Here is a tiny trained network, its code and every weight. The questions are about switching its units off for an input and a class, where a switched-off unit gives its printed mean instead of its output.

import numpy as np


def w(rows, s, z=0):
    codes = np.array(rows[::2]) - 128.0
    scale = np.full(codes.shape[1], s)
    scale[-1] = z or s
    return codes * scale


def f(y):
    return np.maximum(y, 0)


def log_softmax(a):
    a = a - a.max(-1, keepdims=True)
    return a - np.log(np.exp(a).sum(-1, keepdims=True))


def net(x, mask):
    res = np.array(x, float).reshape(1, 5) / 4 @ E
    y = f(res @ A[0][:, :-1].T + A[0][:, -1])
    res = res + np.where(mask, y, B[0][:, -1]) @ B[0][:, :-1]
    return log_softmax(res[-1] @ U[:, :-1].T + U[:, -1])


A, B = {}, {}
E = w([
[188,83,107,132,118,115,163,105],'x0',
[209,82,95,240,83,174,130,224],'x1',
[234,175,1,208,61,123,177,193],'x2',
[172,186,75,62,234,148,174,45],'x3',
[126,113,139,123,115,119,165,134],'x4',
],0.0072)
A[0] = w([
[151,208,45,123,61,98,158,157,90],'N1',
[83,92,158,144,27,99,108,155,45],'N2',
[160,90,138,177,177,127,2,64,55],'N3',
[156,176,33,138,104,116,103,129,4],'N4',
[98,147,163,150,181,129,32,120,48],'N5',
[96,120,182,141,71,108,92,195,45],'N6',
],0.0067,0.002)
B[0] = w([
[48,39,141,120,111,86,165,231,254],'N1',
[244,171,154,178,130,3,154,122,227],'N2',
[120,102,66,76,64,173,136,153,167],'N3',
[24,134,182,34,108,83,77,142,207],'N4',
[98,111,137,183,128,169,79,221,195],'N5',
[231,198,195,177,141,80,148,126,219],'N6',
],0.006,0.0047)
U = w([
[98,87,96,23,140,78,186,210,159],'0',
[161,158,78,141,169,88,186,104,236],'1',
[169,153,85,91,120,119,176,117,119],'2',
[227,253,95,114,186,46,195,99,7],'3',
],0.005,0.0017)

Each question gives the input, the list of numbers given to net, and the class t.
The units are the neurons (one row each of A and B). Each row of codes is followed by its name. A weight is (code - 128) times the scale printed after its matrix; where a second scale follows, it is the last column's (A, B and U).
mask holds one flag per neuron, in row order. A switched-off neuron (its flag False) gives its mean, the last column of its row in B, instead of its output. The means were averaged over made-up inputs and are rounded, as every weight is.
A unit's drop is (log p(t) with every unit on - log p(t) with that unit switched off) / (log p(t) with every unit on - log p(t) with every unit switched off).
The circuit of an input: a set's keep is (log p(t) with only the set's units on - log p(t) with every unit switched off) / (log p(t) with every unit on - log p(t) with every unit switched off). Starting from all 6 units, units are removed one at a time, each time the one whose removal leaves the highest keep (on an exact tie, the one counted first), for as long as the keep stays at least 0.8.
circuit, biggest first: the units of the circuit, biggest drop first
k most important neurons: the k neurons with the biggest drops, biggest first
drop when u is switched off: that unit's drop, to one decimal
input [0,-4,8,8,-7], class 0: circuit, biggest first -> [N1; N4]
input [4,7,-7,-8,0], class 3: circuit, biggest first -> [N2; N6]
input [-5,-6,-7,-8,-4], class 3: 3 most important neurons -> [N6; N2; N1]
input [-5,-6,-6,-8,-4], class 3: circuit, biggest first -> [N6; N2]
input [-1,-4,0,-7,-5], class 3: circuit, biggest first -> [N2; N6; N1]
input [2,1,-6,-8,7], class 3: circuit, biggest first -> [N2; N6]
input [1,4,-2,-6,-1], class 3: drop when N2 is switched off -> 0.3
input [-1,4,6,4,-6], class 0: drop when N4 is switched off -> 0.3
input [5,1,8,1,-5], class 0: drop when N1 is switched off -> 0.4
input [1,-8,6,3,-6], class 0: drop when N2 is switched off -> 0.2
